Here is a tiny trained network, its code and every weight. The questions are about switching its units off for an input and a class, where a switched-off unit gives its printed mean instead of its output.

import numpy as np


def w(rows, s, z=0):
    codes = np.array(rows[::2]) - 128.0
    scale = np.full(codes.shape[1], s)
    scale[-1] = z or s
    return codes * scale


def norm(h):
    return h / np.sqrt((h * h).mean(-1, keepdims=True) + 1e-5)


def f(y):
    return np.maximum(y, 0)


def log_softmax(a):
    a = a - a.max(-1, keepdims=True)
    return a - np.log(np.exp(a).sum(-1, keepdims=True))


def net(x, mask):
    res = np.array(x, float).reshape(1, 2) / 4 @ E
    u = 0
    for l in range(2):
        y = f(norm(res) @ A[l][:, :-1].T + A[l][:, -1])
        res = res + np.where(mask[u : u + 5], y, B[l][:, -1]) @ B[l][:, :-1]
        u += 5
    return log_softmax(norm(res)[-1] @ U[:, :-1].T + U[:, -1])


A, B = {}, {}
E = w([
[134,56,140,251,170,127,136,164],'x0',
[119,101,221,78,46,120,124,99],'x1',
],0.015)
A[0] = w([
[124,175,17,101,194,118,142,128,3],'0.n1',
[129,186,77,93,114,150,97,126,8],'0.n2',
[163,123,111,125,105,141,136,164,37],'0.n3',
[117,149,90,142,123,152,107,124,31],'0.n4',
[114,127,5,159,173,124,116,121,67],'0.n5',
],0.028,0.0069)
B[0] = w([
[32,55,98,96,135,25,115,64,241],'0.n1',
[62,149,110,88,163,125,73,57,195],'0.n2',
[139,79,142,81,155,229,119,152,128],'0.n3',
[147,129,183,93,4,144,106,120,149],'0.n4',
[195,178,127,178,165,178,190,187,254],'0.n5',
],0.027,0.021)
A[1] = w([
[155,197,65,92,31,116,152,150,2],'1.n1',
[177,217,85,29,58,133,74,193,173],'1.n2',
[140,147,36,122,163,113,129,146,207],'1.n3',
[152,251,124,12,115,207,137,80,102],'1.n4',
[131,5,109,203,83,124,34,139,4],'1.n5',
],0.03,0.0049)
B[1] = w([
[188,123,215,98,86,142,73,93,142],'1.n1',
[86,125,61,104,162,42,252,77,187],'1.n2',
[149,153,175,96,81,203,38,118,225],'1.n3',
[195,138,124,140,85,138,211,166,249],'1.n4',
[153,76,180,134,156,55,99,155,226],'1.n5',
],0.028,0.016)
U = w([
[37,157,111,54,144,116,61,41,216],'0',
[168,143,119,80,65,91,251,115,133],'1',
[172,173,151,190,155,232,94,169,190],'2',
[159,51,222,140,145,39,89,168,119],'3',
[81,98,98,142,66,137,113,178,1],'4',
],0.015,0.0067)

Each question gives the input, the list of numbers given to net, and the class t.
The units are the neurons (one row each of A and B). Each row of codes is followed by its name. A weight is (code - 128) times the scale printed after its matrix; where a second scale follows, it is the last column's (A, B and U).
mask holds one flag per neuron, layer by layer. A switched-off neuron (its flag False) gives its mean, the last column of its row in B, instead of its output. The means were averaged over made-up inputs and are rounded, as every weight is.
A unit's drop is (log p(t) with every unit on - log p(t) with that unit switched off) / (log p(t) with every unit on - log p(t) with every unit switched off).
The circuit of an input: a set's keep is (log p(t) with only the set's units on - log p(t) with every unit switched off) / (log p(t) with every unit on - log p(t) with every unit switched off). Starting from all 10 units, units are removed one at a time, each time the one whose removal leaves the highest keep (on an exact tie, the one counted first), for as long as the keep stays at least 0.8.
circuit, biggest first: the units of the circuit, biggest drop first
top k neurons: the k neurons with the biggest drops, biggest first
k most important neurons of layer l: the k neurons of layer l with the biggest drops, biggest first
drop when u is switched off: that unit's drop, to one decimal
input [0,-3], class 0: circuit, biggest first	[1.n4]
input [0,-7], class 0: top 4 neurons	[0.n1 1.n4 1.n3 1.n5]
input [1,6], class 3: top 2 neurons	[0.n2 0.n5]
input [1,7], class 3: top 3 neurons	[0.n2 0.n5 0.n4]
input [2,-5], class 2: top 2 neurons	[0.n5 1.n3]
input [1,8], class 3: top 3 neurons	[0.n2 0.n5 0.n4]
input [0,-4], class 0: top 4 neurons	[0.n1 1.n4 1.n5 1.n3]
input [1,0], class 2: top 2 neurons	[0.n1 0.n4]
input [3,1], class 3: 2 most important neurons of layer 0	[0.n5 0.n2]
input [2,5], class 3: drop when 0.n5 is switched off	4.7
input [-1,-7], class 0: drop when 0.n1 is switched off	2.2
input [5,-7], class 2: drop when 0.n5 is switched off	1.2
